Below is a small trained network, with its code and all its weights. Each question gives an input and a class and asks what happens when units are switched off, that is, made to give their printed mean instead of their output.

import numpy as np


def w(rows, s, z=0):
    codes = np.array(rows[::2]) - 128.0
    scale = np.full(codes.shape[1], s)
    scale[-1] = z or s
    return codes * scale


def norm(h):
    return h / np.sqrt((h * h).mean(-1, keepdims=True) + 1e-5)


def f(y):
    return np.maximum(y, 0)


def log_softmax(a):
    a = a - a.max(-1, keepdims=True)
    return a - np.log(np.exp(a).sum(-1, keepdims=True))


def net(x, mask):
    res = np.array(x, float).reshape(1, 4) / 4 @ E
    u = 0
    for l in range(2):
        y = f(norm(res) @ A[l][:, :-1].T + A[l][:, -1])
        res = res + np.where(mask[u : u + 11], y, B[l][:, -1]) @ B[l][:, :-1]
        u += 11
    return log_softmax(norm(res)[-1] @ U[:, :-1].T + U[:, -1])


A, B = {}, {}
E = w([
[126,121,132,130,133,129,136],'x0',
[63,192,99,68,190,254,156],'x1',
[164,164,213,155,234,134,48],'x2',
[174,214,116,198,104,135,195],'x3',
],0.004)
A[0] = w([
[119,180,139,125,254,193,102,143],'L0N1',
[158,138,126,159,145,108,141,81],'L0N2',
[179,105,203,200,160,83,76,129],'L0N3',
[199,96,239,223,137,64,53,113],'L0N4',
[167,115,193,214,194,129,68,35],'L0N5',
[207,227,149,194,193,115,160,124],'L0N6',
[134,148,132,148,213,182,106,119],'L0N7',
[88,69,173,95,172,132,36,116],'L0N8',
[191,204,130,217,184,135,158,109],'L0N9',
[115,66,186,81,187,134,46,119],'L0N10',
[97,101,76,148,138,49,167,1],'L0N11',
],0.0078,0.0087)
B[0] = w([
[179,252,87,46,199,135,170,238],'L0N1',
[118,100,156,116,118,82,76,138],'L0N2',
[181,194,116,50,67,26,137,226],'L0N3',
[203,83,25,145,254,148,191,254],'L0N4',
[127,252,189,18,18,44,83,175],'L0N5',
[16,82,191,205,76,207,67,222],'L0N6',
[117,177,115,27,136,103,152,188],'L0N7',
[76,124,189,214,87,204,114,204],'L0N8',
[60,54,209,161,104,206,73,204],'L0N9',
[37,63,215,195,62,206,83,210],'L0N10',
[24,171,176,79,223,109,36,130],'L0N11',
],0.0072,0.0075)
A[1] = w([
[83,118,88,103,68,96,166,55],'L1N1',
[88,113,162,188,94,165,118,88],'L1N2',
[96,131,109,162,62,135,165,136],'L1N3',
[175,91,74,138,169,98,109,64],'L1N4',
[91,104,77,181,247,158,124,2],'L1N5',
[125,173,87,91,214,154,128,87],'L1N6',
[102,175,114,99,164,164,145,126],'L1N7',
[92,109,168,196,90,168,131,98],'L1N8',
[135,169,155,97,201,138,107,109],'L1N9',
[184,73,74,160,111,88,129,76],'L1N10',
[79,89,160,167,105,153,73,78],'L1N11',
],0.012,0.0093)
B[1] = w([
[152,221,196,66,117,72,94,186],'L1N1',
[2,35,167,193,61,213,84,231],'L1N2',
[108,147,178,111,123,129,69,245],'L1N3',
[150,134,41,99,183,134,227,169],'L1N4',
[94,44,138,232,111,193,98,129],'L1N5',
[193,48,72,177,123,92,164,209],'L1N6',
[165,59,105,177,145,100,130,253],'L1N7',
[39,35,183,168,44,204,75,245],'L1N8',
[123,132,116,115,59,46,129,217],'L1N9',
[137,113,65,173,206,179,185,215],'L1N10',
[76,87,165,240,90,205,124,226],'L1N11',
],0.0099,0.006)
U = w([
[27,10,207,235,75,242,82,206],'0',
[212,53,7,136,215,104,233,5],'1',
[144,230,222,16,94,43,43,58],'2',
],0.015,0.0013)

Each question gives the input, the list of numbers given to net, and the class t.
The units are the neurons (one row each of A and B). Each row of codes is followed by its name. A weight is (code - 128) times the scale printed after its matrix; where a second scale follows, it is the last column's (A, B and U).
mask holds one flag per neuron, layer by layer. A switched-off neuron (its flag False) gives its mean, the last column of its row in B, instead of its output. The means were averaged over made-up inputs and are rounded, as every weight is.
A unit's drop is (log p(t) with every unit on - log p(t) with that unit switched off) / (log p(t) with every unit on - log p(t) with every unit switched off).
k most important neurons: the k neurons with the biggest drops, biggest first
top k neurons in layer l: the k neurons of layer l with the biggest drops, biggest first
drop when u is switched off: that unit's drop, to one decimal
input [3,-5,6,-5], class 2: top 2 neurons in layer 0 -> L0N5, L0N3
input [4,-3,3,-2], class 1: top 4 neurons in layer 0 -> L0N4, L0N3, L0N6, L0N1
input [-3,-5,5,-3], class 1: top neuron in layer 0 -> L0N4
input [1,2,7,2], class 2: 3 most important neurons -> L0N1, L0N5, L0N7
input [5,3,8,-6], class 2: 2 most important neurons -> L0N1, L0N7
input [-2,2,4,0], class 2: 2 most important neurons -> L0N1, L0N7
input [3,7,8,-6], class 2: top 4 neurons in layer 0 -> L0N4, L0N7, L0N1, L0N6
input [-2,-3,-8,0], class 2: top 2 neurons in layer 0 -> L0N4, L0N6
input [-5,-3,-7,0], class 2: top 4 neurons in layer 0 -> L0N4, L0N6, L0N10, L0N9
input [5,4,-6,5], class 2: 2 most important neurons -> L0N4, L0N1
input [4,-2,-8,3], class 2: 2 most important neurons -> L0N4, L0N6
input [-2,-8,7,-2], class 1: 2 most important neurons -> L0N4, L0N3
input [-8,-7,-8,-3], class 2: 2 most important neurons -> L0N4, L1N1
input [-4,8,5,-3], class 1: 2 most important neurons -> L0N1, L1N6
input [6,-3,-4,0], class 2: most important neuron -> L0N4
input [-8,6,-7,-6], class 2: top 2 neurons in layer 1 -> L1N1, L1N2
input [-6,-7,-4,4], class 1: drop when L0N10 is switched off -> 0.0
input [-5,-8,2,3], class 1: drop when L0N4 is switched off -> 0.6
